Below is a small trained network, with its code and all its weights. Each question gives an input and a target symbol and asks what happens when units are switched off, that is, made to give their printed mean instead of their output.

import numpy as np


def w(rows, s, z=0):
    codes = np.array(rows[::2]) - 128.0
    scale = np.full(codes.shape[1], s)
    scale[-1] = z or s
    return codes * scale


def f(y):
    return np.maximum(y, 0)


def softmax(a):
    e = np.exp(a - a.max(-1, keepdims=True))
    return e / e.sum(-1, keepdims=True)


def log_softmax(a):
    a = a - a.max(-1, keepdims=True)
    return a - np.log(np.exp(a).sum(-1, keepdims=True))


def net(x, mask):
    ids = ['ΘΛΩζητφψ'.index(c) for c in x.split()]
    T = len(ids)
    res = E[ids] + P[:T]
    r = res
    for j in range(3):
        rows = slice(3 * j, 3 * j + 3)
        q, k, v = (r @ M[0][rows].T for M in (Q, K, V))
        z = softmax(np.where(np.tri(T) > 0, q @ k.T / 3**0.5, -1e9)) @ v
        o = O[0][rows]
        res = res + np.where(mask[j], z, o[:, -1]) @ o[:, :-1]
    y = f(res @ A[0][:, :-1].T + A[0][:, -1])
    res = res + np.where(mask[3:19], y, B[0][:, -1]) @ B[0][:, :-1]
    return log_softmax(res[-1] @ U[:, :-1].T + U[:, -1])


Q, K, V, O, A, B = {}, {}, {}, {}, {}, {}
E = w([
[95,162,107],'Θ',
[99,195,99],'Λ',
[96,163,108],'Ω',
[69,170,64],'ζ',
[78,98,86],'η',
[96,48,118],'τ',
[224,88,169],'φ',
[181,178,250],'ψ',
],0.02)
P = w([
[104,133,49],'0',
[23,89,253],'1',
[127,128,48],'2',
[47,91,246],'3',
[151,128,38],'4',
[77,93,233],'5',
[186,126,30],'6',
[107,96,221],'7',
[233,120,29],'8',
[128,92,214],'9',
[153,133,29],'10',
[99,96,223],'11',
],0.013)
Q[0] = w([
[168,161,202],'H0',
[171,184,206],'H0',
[123,160,188],'H0',
[146,121,94],'H1',
[85,114,123],'H1',
[155,123,113],'H1',
[64,108,55],'H2',
[137,162,223],'H2',
[95,108,7],'H2',
],0.02)
K[0] = w([
[141,234,171],'H0',
[135,213,151],'H0',
[46,164,144],'H0',
[206,139,146],'H1',
[147,105,154],'H1',
[186,179,115],'H1',
[193,125,65],'H2',
[9,107,159],'H2',
[198,115,95],'H2',
],0.015)
V[0] = w([
[151,169,112],'H0',
[85,192,114],'H0',
[152,2,96],'H0',
[83,158,154],'H1',
[155,110,146],'H1',
[203,133,196],'H1',
[156,95,81],'H2',
[143,136,161],'H2',
[53,114,224],'H2',
],0.0095)
O[0] = w([
[102,164,135,68],'H0',
[129,150,160,93],'H0',
[107,80,43,254],'H0',
[134,120,40,151],'H1',
[157,126,151,120],'H1',
[255,152,180,67],'H1',
[56,123,152,146],'H2',
[154,119,103,97],'H2',
[218,143,145,148],'H2',
],0.0085,0.0081)
A[0] = w([
[153,239,159,35],'N0',
[82,224,208,10],'N1',
[238,140,179,79],'N2',
[82,65,212,76],'N3',
[124,176,75,67],'N4',
[145,230,74,159],'N5',
[119,233,71,246],'N6',
[145,97,220,95],'N7',
[96,252,159,111],'N8',
[159,72,189,161],'N9',
[106,109,165,114],'N10',
[38,121,172,146],'N11',
[90,207,83,87],'N12',
[154,193,154,131],'N13',
[120,102,16,74],'N14',
[187,149,122,84],'N15',
],0.013)
B[0] = w([
[111,126,47,148],'N0',
[79,48,19,141],'N1',
[42,123,104,175],'N2',
[167,128,47,153],'N3',
[172,215,47,143],'N4',
[237,101,78,156],'N5',
[87,34,229,195],'N6',
[79,227,163,152],'N7',
[232,197,133,152],'N8',
[128,119,254,169],'N9',
[117,139,50,138],'N10',
[179,158,147,199],'N11',
[76,149,139,161],'N12',
[201,118,67,154],'N13',
[158,186,137,250],'N14',
[145,68,84,144],'N15',
],0.0086,0.022)
U = w([
[138,141,164,174],'Θ',
[145,148,159,154],'Λ',
[93,129,185,28],'Ω',
[120,218,123,54],'ζ',
[21,96,139,163],'η',
[82,124,25,128],'τ',
[93,4,138,227],'φ',
[207,133,83,6],'ψ',
],0.011,0.0019)

Each question gives the input, a string of symbols that net reads in full, and the target symbol t.
The units are the heads (3 rows each of Q, K, V and O) and the neurons (one row each of A and B). Each row of codes is followed by its name. A weight is (code - 128) times the scale printed after its matrix; where a second scale follows, it is the last column's (O, A, B and U).
mask holds one flag per unit, heads first, then neurons. A switched-off unit (its flag False) gives its mean, the last column of its rows in O or B, instead of its output. The means were averaged over made-up inputs and are rounded, as every weight is.
A unit's drop is (log p(t) with every unit on - log p(t) with that unit switched off) / (log p(t) with every unit on - log p(t) with every unit switched off).
The circuit of an input: a set's keep is (log p(t) with only the set's units on - log p(t) with every unit switched off) / (log p(t) with every unit on - log p(t) with every unit switched off). Starting from the 12 units with the biggest drops (on a tie, the unit counted first), units are removed one at a time, each time the one whose removal leaves the highest keep (on an exact tie, the one counted first), for as long as the keep stays at least 0.8.
units of the circuit, in order: the units of the circuit, biggest drop first
most important unit: the unit with the biggest drop
k most important neurons: the k neurons with the biggest drops, biggest first
which heads matter: for each layer, one digit per head in row order, 1 if its drop is at least 0.15 and else 0, layers parted by /
input ζ φ ζ, target φ: which heads matter : 011
input ψ τ Ω ζ ζ τ ζ τ φ, target φ: 2 most important neurons : [N2 N15]
input τ τ ζ φ η Θ ζ Θ ζ η Λ, target η: 2 most important neurons : [N6 N12]
input Λ ψ τ φ τ Ω ψ, target ψ: 2 most important neurons : [N13 N5]
input Θ Λ ψ ψ φ τ Ω Λ, target ψ: most important unit : H0
input φ τ τ ψ η ζ ψ ψ, target ζ: units of the circuit, in order : [N7 N6]
input τ ζ τ τ ζ ζ τ η, target τ: 3 most important neurons : [N6 N9 N3]
input ζ ψ Θ, target ψ: 2 most important neurons : [N5 N8]
input Ω τ ψ, target ψ: 2 most important neurons : [N13 N8]
input Θ ψ Ω, target ψ: 2 most important neurons : [N5 N8]
input ψ τ Ω, target ψ: units of the circuit, in order : [H1 N5]
input τ τ Λ Θ ζ τ τ ζ, target η: which heads matter : 001
input η ζ η ζ η τ τ τ η η η φ, target Ω: 3 most important neurons : [N9 N7 N2]
input τ ψ Λ Θ φ Ω φ τ Λ, target φ: units of the circuit, in order : [N6]
input Λ Λ ζ, target ζ: which heads matter : 111
input Ω τ η η η τ ζ ζ η ζ Θ, target η: units of the circuit, in order : [N6 H2]
input η τ τ Ω ψ η φ τ Θ, target φ: which heads matter : 011
input η Λ η, target η: units of the circuit, in order : [N6 H2 N5]
input ψ τ τ Λ, target ψ: 2 most important neurons : [N8 N13]
input Λ τ τ ψ ζ, target ψ: which heads matter : 010
input Λ τ ψ τ η, target ψ: which heads matter : 010
input ζ τ φ, target φ: 3 most important neurons : [N2 N14 N15]
input ζ ζ τ η, target τ: which heads matter : 000
input Θ ψ φ ψ ζ, target ψ: 3 most important neurons : [N5 N4 N2]
input Ω τ η ψ τ, target ψ: 3 most important neurons : [N6 N2 N14]
input Ω τ ζ ζ ψ Θ η ψ, target ζ: 3 most important neurons : [N7 N8 N6]
input τ φ ζ φ η, target φ: most important neuron : [N11]
